Below are the code and all the weights of a small trained network. Each question names an input and a target symbol and asks about switching units off, where a switched-off unit gives its printed mean instead of its output.

import numpy as np


def w(rows, s, z=0):
    codes = np.array(rows[::2]) - 128.0
    scale = np.full(codes.shape[1], s)
    scale[-1] = z or s
    return codes * scale


def f(y):
    return np.maximum(y, 0)


def softmax(a):
    e = np.exp(a - a.max(-1, keepdims=True))
    return e / e.sum(-1, keepdims=True)


def log_softmax(a):
    a = a - a.max(-1, keepdims=True)
    return a - np.log(np.exp(a).sum(-1, keepdims=True))


def net(x, mask):
    ids = ['ΓΔΘΣΦΩαβεζηλμξτψ'.index(c) for c in x.split()]
    T = len(ids)
    res = E[ids] + P[:T]
    u = 0
    for l in range(2):
        r = res
        for j in range(2):
            rows = slice(3 * j, 3 * j + 3)
            q, k, v = (r @ M[l][rows].T for M in (Q, K, V))
            z = softmax(np.where(np.tri(T) > 0, q @ k.T / 3**0.5, -1e9)) @ v
            o = O[l][rows]
            res = res + np.where(mask[u + j], z, o[:, -1]) @ o[:, :-1]
        u += 2
        y = f(res @ A[l][:, :-1].T + A[l][:, -1])
        res = res + np.where(mask[u : u + 12], y, B[l][:, -1]) @ B[l][:, :-1]
        u += 12
    return log_softmax(res[-1] @ U[:, :-1].T + U[:, -1])


Q, K, V, O, A, B = {}, {}, {}, {}, {}, {}
E = w([
[131,141,179,181],'Γ',
[27,208,61,104],'Δ',
[162,84,12,231],'Θ',
[146,118,152,144],'Σ',
[119,136,196,124],'Φ',
[145,118,149,147],'Ω',
[143,121,147,174],'α',
[147,119,163,122],'β',
[218,59,40,118],'ε',
[126,103,166,111],'ζ',
[143,98,138,166],'η',
[129,31,63,65],'λ',
[143,113,143,154],'μ',
[143,109,121,230],'ξ',
[81,113,17,249],'τ',
[170,115,179,56],'ψ',
],0.011)
P = w([
[150,71,225,167],'0',
[159,170,218,79],'1',
[143,165,194,93],'2',
[141,153,181,92],'3',
[130,149,163,101],'4',
[121,144,152,99],'5',
[121,153,134,101],'6',
[119,126,122,102],'7',
[105,126,104,111],'8',
[106,115,93,103],'9',
[98,115,66,112],'10',
[100,101,51,112],'11',
[92,91,26,119],'12',
[87,58,2,142],'13',
],0.0064)
Q[0] = w([
[107,254,213,85],'L0H1',
[127,68,105,176],'L0H1',
[139,77,209,169],'L0H1',
[149,76,173,147],'L0H2',
[111,251,72,72],'L0H2',
[152,97,161,157],'L0H2',
],0.022)
K[0] = w([
[238,9,134,77],'L0H1',
[82,186,122,117],'L0H1',
[124,58,195,109],'L0H1',
[82,127,83,111],'L0H2',
[136,131,252,189],'L0H2',
[119,158,93,134],'L0H2',
],0.02)
V[0] = w([
[121,84,58,75],'L0H1',
[139,131,117,116],'L0H1',
[104,108,121,127],'L0H1',
[155,154,220,145],'L0H2',
[56,99,3,103],'L0H2',
[161,131,179,131],'L0H2',
],0.0034)
O[0] = w([
[132,131,77,132,50],'L0H1',
[128,121,129,135,102],'L0H1',
[119,129,125,122,142],'L0H1',
[141,53,137,179,2],'L0H2',
[100,255,121,61,248],'L0H2',
[134,62,128,161,88],'L0H2',
],0.0047,0.00042)
A[0] = w([
[70,103,176,122,50],'L0N1',
[97,255,117,145,45],'L0N2',
[122,117,118,88,2],'L0N3',
[165,151,132,90,219],'L0N4',
[92,74,61,91,113],'L0N5',
[74,112,151,120,14],'L0N6',
[111,138,147,130,49],'L0N7',
[183,52,115,115,60],'L0N8',
[123,141,29,88,69],'L0N9',
[96,167,137,93,227],'L0N10',
[117,123,134,120,40],'L0N11',
[115,223,124,184,122],'L0N12',
],0.0082,0.0043)
B[0] = w([
[218,128,169,127,130],'L0N1',
[219,50,177,163,144],'L0N2',
[103,165,130,134,128],'L0N3',
[47,98,75,161,255],'L0N4',
[76,165,106,162,222],'L0N5',
[141,53,174,152,128],'L0N6',
[132,94,113,143,128],'L0N7',
[72,80,80,130,164],'L0N8',
[130,254,149,101,205],'L0N9',
[76,59,51,186,254],'L0N10',
[124,113,81,91,128],'L0N11',
[53,89,120,78,191],'L0N12',
],0.0098,0.0025)
Q[1] = w([
[46,113,91,165],'L1H1',
[169,135,148,153],'L1H1',
[206,144,166,105],'L1H1',
[197,117,136,83],'L1H2',
[193,130,109,154],'L1H2',
[239,245,252,51],'L1H2',
],0.041)
K[1] = w([
[112,69,132,180],'L1H1',
[135,169,113,149],'L1H1',
[144,199,121,93],'L1H1',
[138,62,132,131],'L1H2',
[140,83,127,175],'L1H2',
[141,88,255,117],'L1H2',
],0.042)
V[1] = w([
[23,87,168,16],'L1H1',
[64,201,243,193],'L1H1',
[21,161,35,176],'L1H1',
[73,112,120,233],'L1H2',
[146,34,12,34],'L1H2',
[253,165,83,164],'L1H2',
],0.018)
O[1] = w([
[8,61,182,104,68],'L1H1',
[115,205,126,249,154],'L1H1',
[157,146,222,56,122],'L1H1',
[141,133,228,70,245],'L1H2',
[102,175,7,44,252],'L1H2',
[220,29,107,120,92],'L1H2',
],0.016,0.014)
A[1] = w([
[219,202,133,111,148],'L1N1',
[141,137,158,157,250],'L1N2',
[149,47,112,177,87],'L1N3',
[136,50,95,254,106],'L1N4',
[157,31,192,137,121],'L1N5',
[167,133,161,48,96],'L1N6',
[149,64,201,211,81],'L1N7',
[182,74,66,131,107],'L1N8',
[101,180,107,201,117],'L1N9',
[172,196,98,205,112],'L1N10',
[15,31,103,195,107],'L1N11',
[92,192,98,80,95],'L1N12',
],0.008,0.012)
B[1] = w([
[61,116,133,64,236],'L1N1',
[130,242,185,127,174],'L1N2',
[92,174,181,139,137],'L1N3',
[191,203,64,97,167],'L1N4',
[86,145,118,64,155],'L1N5',
[133,134,73,223,216],'L1N6',
[122,2,87,154,149],'L1N7',
[180,157,137,173,174],'L1N8',
[151,116,160,176,219],'L1N9',
[147,62,159,88,239],'L1N10',
[79,155,51,154,149],'L1N11',
[139,53,180,153,254],'L1N12',
],0.017,0.026)
U = w([
[167,117,164,234,5],'Γ',
[48,139,167,196,188],'Δ',
[101,194,79,105,254],'Θ',
[105,141,130,210,150],'Σ',
[100,146,114,255,61],'Φ',
[104,138,132,204,155],'Ω',
[123,125,146,196,148],'α',
[85,150,117,212,140],'β',
[121,85,70,170,147],'ε',
[64,164,103,216,107],'ζ',
[102,136,132,187,140],'η',
[48,69,127,172,81],'λ',
[101,141,132,196,143],'μ',
[152,100,183,105,36],'ξ',
[58,190,140,150,179],'τ',
[42,151,90,189,81],'ψ',
],0.0043,0.0053)

Each question gives the input, a string of symbols that net reads in full, and the target symbol t.
The units are the heads (3 rows each of Q, K, V and O) and the neurons (one row each of A and B). Each row of codes is followed by its name. A weight is (code - 128) times the scale printed after its matrix; where a second scale follows, it is the last column's (O, A, B and U).
mask holds one flag per unit, layer by layer, with each layer's heads first. A switched-off unit (its flag False) gives its mean, the last column of its rows in O or B, instead of its output. The means were averaged over made-up inputs and are rounded, as every weight is.
A unit's drop is (log p(t) with every unit on - log p(t) with that unit switched off) / (log p(t) with every unit on - log p(t) with every unit switched off).
The circuit of an input: a set's keep is (log p(t) with only the set's units on - log p(t) with every unit switched off) / (log p(t) with every unit on - log p(t) with every unit switched off). Starting from the 12 units with the biggest drops (on a tie, the unit counted first), units are removed one at a time, each time the one whose removal leaves the highest keep (on an exact tie, the one counted first), for as long as the keep stays at least 0.8.
units of the circuit, in order: the units of the circuit, biggest drop first
k most important neurons: the k neurons with the biggest drops, biggest first
k most important neurons of layer l: the k neurons of layer l with the biggest drops, biggest first
heads that matter: for each layer, one digit per head in row order, 1 if its drop is at least 0.15 and else 0, layers parted by /
input Θ Θ ψ τ η Φ μ Ω ε, target Θ: 2 most important neurons : L1N1, L1N9
input τ Θ Θ α Δ Φ Δ Δ ζ α ξ ψ, target Δ: units of the circuit, in order : L1H2, L1N12, L0N12
input ε α η Γ ε Ω ξ α ψ, target ε: heads that matter : 00 / 11
input Θ Σ Φ, target Θ: units of the circuit, in order : L1H1, L1N9, L1N10
input ξ α ξ Γ Δ Γ Γ μ ξ τ β ξ ζ Δ, target ξ: 2 most important neurons of layer 0 : L0N12, L0N4
input λ β λ, target λ: units of the circuit, in order : L1N12, L1H1, L1H2
input Θ ξ Σ ξ β ζ, target Θ: units of the circuit, in order : L1H1, L1N9, L1N10
input η Δ ψ Γ ξ Δ Δ ξ μ, target Δ: units of the circuit, in order : L1H2, L0N12, L1N12
input λ Ω Δ Φ α, target λ: units of the circuit, in order : L1H1
input Ω Γ α ψ Φ Δ Θ Ω Ω, target Θ: 3 most important neurons : L0N2, L1N12, L1N9
input μ α λ β α ξ α ξ ξ λ ξ ε Δ ε, target ε: 2 most important neurons of layer 0 : L0N2, L0N10
input ξ ξ Γ ψ Γ Θ β, target Θ: units of the circuit, in order : L1N12, L1H2, L1N9
input λ α Γ ξ, target λ: 3 most important neurons : L1N12, L0N5, L0N8
input Σ ξ Δ Φ ξ β λ Δ Φ ψ β, target Δ: 4 most important neurons : L1N6, L1N4, L0N10, L1N8
input ξ Γ ζ ξ Ω Ω Θ ψ Γ α, target ξ: units of the circuit, in order : L1H1, L1N6, L1N10, L0N4
input Δ Θ Θ τ, target τ: most important neuron : L1N5
input ε α Θ Γ μ α Σ ξ, target ε: 3 most important neurons : L1N6, L1N2, L0N8
input Θ λ Φ τ ξ, target Θ: units of the circuit, in order : L1H1, L1N10
input Ω Γ ξ Γ ξ α λ, target λ: 2 most important neurons of layer 1 : L1N12, L1N2
input ξ β Φ Σ ξ Θ ξ α, target Θ: 3 most important neurons of layer 1 : L1N12, L1N1, L1N9
input ε Γ ε ζ ε Θ λ Ω Γ, target λ: 2 most important neurons : L0N5, L1N12
input Θ ψ Ω ε ζ ξ Θ, target Θ: 4 most important neurons : L1N12, L1N1, L1N9, L1N10
input ξ ξ η Γ ξ ψ Φ ε, target ε: units of the circuit, in order : L1H2
input ε ξ ε μ ζ Σ, target ε: 2 most important neurons of layer 1 : L1N6, L1N2
input ε Δ β Δ λ Σ ε ζ Δ ε Σ Γ, target ε: 3 most important neurons of layer 0 : L0N2, L0N4, L0N8
input α Ω ε λ Γ ψ ψ Θ Γ λ Σ, target λ: 2 most important neurons : L0N5, L1N12
input Δ Γ ξ ξ ε λ β ξ ξ ψ Ω μ, target λ: 2 most important neurons of layer 0 : L0N10, L0N5
input Θ Θ Θ Φ η, target Θ: 3 most important neurons : L1N12, L1N1, L1N9
input Θ Θ Γ ζ Γ β, target Θ: 4 most important neurons : L1N12, L1N1, L1N9, L1N10
input ε ξ μ Φ Σ Θ λ ζ Γ ξ Θ Σ Ω, target ε: heads that matter : 00 / 10
